Here is a tiny trained network, its code and every weight. The questions are about switching its units off for an input and a class, where a switched-off unit gives its printed mean instead of its output.

import numpy as np


def w(rows, s, z=0):
    codes = np.array(rows[::2]) - 128.0
    scale = np.full(codes.shape[1], s)
    scale[-1] = z or s
    return codes * scale


def norm(h):
    return h / np.sqrt((h * h).mean(-1, keepdims=True) + 1e-5)


def f(y):
    return y / 2 * (1 + np.tanh(0.7978845608 * (y + 0.044715 * y**3)))


def log_softmax(a):
    a = a - a.max(-1, keepdims=True)
    return a - np.log(np.exp(a).sum(-1, keepdims=True))


def net(x, mask):
    res = np.array(x, float).reshape(1, 7) / 4 @ E
    u = 0
    for l in range(2):
        y = f(norm(res) @ A[l][:, :-1].T + A[l][:, -1])
        res = res + np.where(mask[u : u + 15], y, B[l][:, -1]) @ B[l][:, :-1]
        u += 15
    return log_softmax(norm(res)[-1] @ U[:, :-1].T + U[:, -1])


A, B = {}, {}
E = w([
[131,139,145,141,126,136,125,135,118,138],'x0',
[113,127,121,146,140,117,122,91,109,121],'x1',
[138,139,166,130,166,109,124,154,134,144],'x2',
[230,133,151,178,152,127,255,59,167,142],'x3',
[162,35,223,103,111,157,90,75,118,109],'x4',
[58,130,157,198,120,164,140,126,234,32],'x5',
[119,129,118,146,127,131,121,104,111,123],'x6',
],0.0064)
A[0] = w([
[170,103,115,129,138,127,155,113,92,144,159],'0.n0',
[165,161,112,170,94,155,143,119,103,103,63],'0.n1',
[220,172,152,173,118,116,227,73,179,86,2],'0.n2',
[255,118,93,114,133,109,207,92,66,213,88],'0.n3',
[115,140,103,148,179,108,100,140,136,132,108],'0.n4',
[146,117,116,90,69,125,137,125,130,105,120],'0.n5',
[103,148,117,162,150,147,101,164,99,147,158],'0.n6',
[91,64,189,102,103,147,105,105,122,117,100],'0.n7',
[181,136,94,36,126,91,62,129,24,209,201],'0.n8',
[88,152,85,186,115,128,137,149,177,118,111],'0.n9',
[121,217,77,100,127,99,192,125,105,179,206],'0.n10',
[135,161,148,91,119,106,104,128,97,110,95],'0.n11',
[146,164,91,92,95,110,56,103,104,105,108],'0.n12',
[122,106,101,168,143,113,112,81,102,107,144],'0.n13',
[193,23,190,127,102,129,83,100,119,124,161],'0.n14',
],0.007,0.0026)
B[0] = w([
[167,146,163,62,133,130,111,158,202,179,163],'0.n0',
[135,125,167,116,215,65,158,142,177,127,130],'0.n1',
[122,48,121,167,154,177,171,159,115,196,224],'0.n2',
[147,196,127,53,142,65,29,115,112,86,248],'0.n3',
[113,164,111,131,42,208,141,96,122,154,133],'0.n4',
[147,168,220,165,213,78,139,133,112,157,134],'0.n5',
[111,101,88,47,96,88,175,113,235,116,146],'0.n6',
[151,89,170,196,193,89,68,163,133,118,174],'0.n7',
[109,65,153,197,159,196,227,159,150,164,254],'0.n8',
[86,175,154,56,153,139,129,144,58,178,166],'0.n9',
[187,101,61,253,91,109,103,104,160,46,194],'0.n10',
[101,115,141,173,151,114,150,68,123,127,133],'0.n11',
[137,155,201,142,163,139,185,158,157,173,150],'0.n12',
[188,133,188,75,152,121,154,254,181,175,137],'0.n13',
[73,85,119,71,103,192,169,41,51,69,216],'0.n14',
],0.0078,0.0079)
A[1] = w([
[82,238,117,28,89,95,129,133,115,124,49],'1.n0',
[131,155,87,187,115,110,176,188,129,138,6],'1.n1',
[164,255,74,111,136,60,108,139,128,140,94],'1.n2',
[135,108,113,159,96,157,188,101,165,82,54],'1.n3',
[100,181,77,162,147,124,110,141,135,97,73],'1.n4',
[116,112,181,106,84,137,54,81,112,91,87],'1.n5',
[158,192,156,20,100,117,107,79,101,110,25],'1.n6',
[149,137,138,150,136,117,137,172,183,189,121],'1.n7',
[153,100,117,148,142,138,136,81,131,152,154],'1.n8',
[67,185,73,153,143,125,167,169,184,189,128],'1.n9',
[140,136,80,91,130,173,157,134,133,148,133],'1.n10',
[111,115,109,128,51,86,71,184,85,147,140],'1.n11',
[66,96,180,71,113,141,147,103,169,213,87],'1.n12',
[73,154,146,132,121,103,44,155,119,48,102],'1.n13',
[80,177,106,108,139,153,221,110,104,190,143],'1.n14',
],0.0099,0.0015)
B[1] = w([
[78,181,175,98,123,228,200,147,5,1,170],'1.n0',
[66,132,130,95,181,84,93,78,171,196,213],'1.n1',
[161,90,190,168,34,205,104,188,188,13,197],'1.n2',
[110,102,140,109,177,127,100,180,37,176,182],'1.n3',
[147,84,170,97,146,146,145,122,86,153,172],'1.n4',
[168,203,63,175,129,83,145,196,216,192,206],'1.n5',
[144,160,131,63,133,55,100,19,124,220,174],'1.n6',
[101,130,61,123,92,86,101,76,111,102,184],'1.n7',
[27,185,134,91,63,147,107,188,130,123,192],'1.n8',
[115,198,56,91,148,57,176,103,87,192,255],'1.n9',
[100,155,175,234,156,89,101,88,158,113,158],'1.n10',
[123,123,146,153,201,113,151,104,138,161,142],'1.n11',
[152,118,181,162,130,196,127,152,108,66,218],'1.n12',
[196,128,104,109,56,100,101,75,139,88,203],'1.n13',
[156,98,80,143,111,87,64,139,185,114,201],'1.n14',
],0.0096,0.0065)
U = w([
[43,151,16,162,176,55,151,141,119,245,203],'0',
[238,136,116,175,30,122,57,171,215,51,230],'1',
[120,15,225,168,163,255,160,192,86,151,128],'2',
[219,157,193,5,134,114,111,31,100,222,10],'3',
[95,254,101,55,73,152,179,121,33,27,8],'4',
],0.0082,0.0017)

Each question gives the input, the list of numbers given to net, and the class t.
The units are the neurons (one row each of A and B). Each row of codes is followed by its name. A weight is (code - 128) times the scale printed after its matrix; where a second scale follows, it is the last column's (A, B and U).
mask holds one flag per neuron, layer by layer. A switched-off neuron (its flag False) gives its mean, the last column of its row in B, instead of its output. The means were averaged over made-up inputs and are rounded, as every weight is.
A unit's drop is (log p(t) with every unit on - log p(t) with that unit switched off) / (log p(t) with every unit on - log p(t) with every unit switched off).
The circuit of an input: a set's keep is (log p(t) with only the set's units on - log p(t) with every unit switched off) / (log p(t) with every unit on - log p(t) with every unit switched off). Starting from the 12 units with the biggest drops (on a tie, the unit counted first), units are removed one at a time, each time the one whose removal leaves the highest keep (on an exact tie, the one counted first), for as long as the keep stays at least 0.8.
units of the circuit, in order: the units of the circuit, biggest drop first
unit that matters most: the unit with the biggest drop
top k neurons: the k neurons with the biggest drops, biggest first
k most important neurons of layer l: the k neurons of layer l with the biggest drops, biggest first
input [-6,-4,5,-3,-8,5,0], class 4: units of the circuit, in order	[0.n8, 1.n0]
input [6,-8,-1,0,-1,1,-3], class 4: units of the circuit, in order	[0.n8, 1.n0]
input [-4,-1,-1,8,-6,-4,8], class 1: unit that matters most	0.n3
input [6,5,2,0,-3,3,4], class 4: top 2 neurons	[0.n8, 0.n9]
input [1,-8,7,-5,-8,6,8], class 4: top 2 neurons	[1.n0, 0.n8]
input [-1,5,5,2,0,0,-3], class 1: top 3 neurons	[0.n14, 1.n9, 0.n8]
input [5,-1,5,-5,-4,3,4], class 4: top 2 neurons	[1.n0, 0.n8]
input [-5,-4,-5,-4,-5,8,8], class 4: top 2 neurons	[1.n0, 0.n8]
input [-7,-8,7,-1,-7,4,-4], class 4: top 3 neurons	[0.n8, 0.n2, 1.n0]
input [-4,8,7,6,-4,0,5], class 1: top 2 neurons	[0.n8, 0.n3]
input [-4,-1,7,4,0,-3,-5], class 1: top 3 neurons	[0.n3, 1.n2, 0.n10]
input [7,1,3,-2,-5,4,5], class 4: units of the circuit, in order	[1.n0, 0.n8]
input [-4,-5,-5,-6,-7,8,0], class 4: top 2 neurons	[1.n0, 0.n8]
input [7,-4,2,-3,4,-6,-4], class 2: units of the circuit, in order	[0.n8]
input [-1,6,-1,3,-6,-1,-3], class 1: top 2 neurons	[0.n8, 1.n2]
input [-2,-1,-5,2,1,8,-5], class 2: 2 most important neurons of layer 0	[0.n3, 0.n10]
input [7,8,-2,4,-7,-1,-2], class 1: 3 most important neurons of layer 0	[0.n8, 0.n3, 0.n10]
input [1,2,6,2,0,3,-8], class 0: 3 most important neurons of layer 0	[0.n14, 0.n3, 0.n8]
input [-8,-2,-4,-4,1,-2,5], class 2: 2 most important neurons of layer 1	[1.n12, 1.n5]
input [-1,1,-7,-6,3,0,-1], class 2: unit that matters most	0.n3
